Here is a tiny trained network, its code and every weight. The questions are about switching its units off for an input and a class, where a switched-off unit gives its printed mean instead of its output.

import numpy as np


def w(rows, s, z=0):
    codes = np.array(rows[::2]) - 128.0
    scale = np.full(codes.shape[1], s)
    scale[-1] = z or s
    return codes * scale


def norm(h):
    return h / np.sqrt((h * h).mean(-1, keepdims=True) + 1e-5)


def f(y):
    return y / 2 * (1 + np.tanh(0.7978845608 * (y + 0.044715 * y**3)))


def log_softmax(a):
    a = a - a.max(-1, keepdims=True)
    return a - np.log(np.exp(a).sum(-1, keepdims=True))


def net(x, mask):
    res = np.array(x, float).reshape(1, 4) / 4 @ E
    u = 0
    for l in range(3):
        y = f(norm(res) @ A[l][:, :-1].T + A[l][:, -1])
        res = res + np.where(mask[u : u + 5], y, B[l][:, -1]) @ B[l][:, :-1]
        u += 5
    return log_softmax(norm(res)[-1] @ U[:, :-1].T + U[:, -1])


A, B = {}, {}
E = w([
[155,163,141,130,253,112],'x0',
[144,120,109,149,138,147],'x1',
[206,62,96,73,133,102],'x2',
[123,86,106,203,122,61],'x3',
],0.0055)
A[0] = w([
[107,182,106,78,119,99,252],'L0N1',
[150,73,73,152,114,72,59],'L0N2',
[175,119,82,77,66,93,48],'L0N3',
[146,133,2,70,58,117,136],'L0N4',
[123,117,83,173,75,47,146],'L0N5',
],0.0082,0.0024)
B[0] = w([
[233,144,55,209,153,239,196],'L0N1',
[128,164,230,70,3,84,212],'L0N2',
[228,38,231,210,194,228,197],'L0N3',
[187,215,206,189,188,229,238],'L0N4',
[79,228,209,246,78,114,254],'L0N5',
],0.0047,0.0033)
A[1] = w([
[63,161,162,165,149,35,155],'L1N1',
[166,64,142,156,46,121,139],'L1N2',
[142,46,160,119,115,128,254],'L1N3',
[137,66,147,88,124,2,9],'L1N4',
[137,106,127,69,168,177,187],'L1N5',
],0.0091,0.0015)
B[1] = w([
[149,71,2,122,149,89,252],'L1N1',
[103,253,103,137,156,93,194],'L1N2',
[148,166,98,81,180,66,158],'L1N3',
[226,172,107,96,81,85,161],'L1N4',
[79,122,193,109,113,64,197],'L1N5',
],0.0071,0.0045)
A[2] = w([
[68,215,129,149,190,169,112],'L2N1',
[65,91,102,124,2,165,141],'L2N2',
[105,128,113,138,74,227,3],'L2N3',
[127,86,121,10,149,126,43],'L2N4',
[149,107,155,150,86,252,125],'L2N5',
],0.0094,0.0037)
B[2] = w([
[94,84,128,94,89,75,255],'L2N1',
[86,98,143,169,109,233,215],'L2N2',
[196,5,166,141,155,111,171],'L2N3',
[104,115,189,208,167,129,156],'L2N4',
[115,133,73,86,137,150,246],'L2N5',
],0.012,0.0041)
U = w([
[108,24,134,92,83,226,253],'0',
[25,67,152,31,103,40,45],'1',
[24,148,95,213,30,168,50],'2',
[101,105,15,163,196,72,155],'3',
[230,171,158,23,143,238,88],'4',
[142,106,247,141,226,106,158],'5',
[194,242,212,191,51,123,148],'6',
[250,172,100,64,131,33,112],'7',
],0.014,0.0018)

Each question gives the input, the list of numbers given to net, and the class t.
The units are the neurons (one row each of A and B). Each row of codes is followed by its name. A weight is (code - 128) times the scale printed after its matrix; where a second scale follows, it is the last column's (A, B and U).
mask holds one flag per neuron, layer by layer. A switched-off neuron (its flag False) gives its mean, the last column of its row in B, instead of its output. The means were averaged over made-up inputs and are rounded, as every weight is.
A unit's drop is (log p(t) with every unit on - log p(t) with that unit switched off) / (log p(t) with every unit on - log p(t) with every unit switched off).
The circuit of an input: a set's keep is (log p(t) with only the set's units on - log p(t) with every unit switched off) / (log p(t) with every unit on - log p(t) with every unit switched off). Starting from the 12 units with the biggest drops (on a tie, the unit counted first), units are removed one at a time, each time the one whose removal leaves the highest keep (on an exact tie, the one counted first), for as long as the keep stays at least 0.8.
circuit, biggest first: the units of the circuit, biggest drop first
k most important neurons: the k neurons with the biggest drops, biggest first
k most important neurons of layer l: the k neurons of layer l with the biggest drops, biggest first
drop when u is switched off: that unit's drop, to one decimal
input [-7,0,-3,-5], class 0: circuit, biggest first => [L2N3]
input [7,2,1,5], class 7: 3 most important neurons => [L1N4; L0N4; L2N2]
input [-7,1,1,-2], class 4: circuit, biggest first => [L0N4; L2N5]
input [-7,-5,-4,0], class 0: 3 most important neurons => [L2N3; L1N5; L0N2]
input [3,5,6,-8], class 5: circuit, biggest first => [L2N4; L1N5]
input [-7,-1,6,-2], class 4: 2 most important neurons => [L0N4; L2N5]
input [-6,3,7,0], class 4: 3 most important neurons => [L0N4; L0N3; L2N5]
input [6,-6,1,2], class 7: circuit, biggest first => [L1N4; L0N4; L0N5]
input [2,-7,2,7], class 7: 3 most important neurons => [L1N1; L0N2; L1N4]
input [3,-1,-3,0], class 1: 2 most important neurons => [L0N5; L2N1]
input [3,7,-6,4], class 3: 2 most important neurons => [L1N1; L2N2]
input [-8,8,8,-2], class 4: 2 most important neurons of layer 0 => [L0N4; L0N3]
input [8,6,5,0], class 5: 2 most important neurons of layer 1 => [L1N1; L1N2]
input [6,2,-4,-3], class 1: circuit, biggest first => [L2N1]
input [4,5,-5,0], class 1: 3 most important neurons => [L2N1; L0N5; L0N2]
input [5,-7,-7,4], class 3: drop when L1N1 is switched off => 1.1
input [-1,-2,-4,-3], class 0: drop when L2N3 is switched off => 0.1
input [5,-6,1,7], class 7: drop when L0N1 is switched off => 0.0
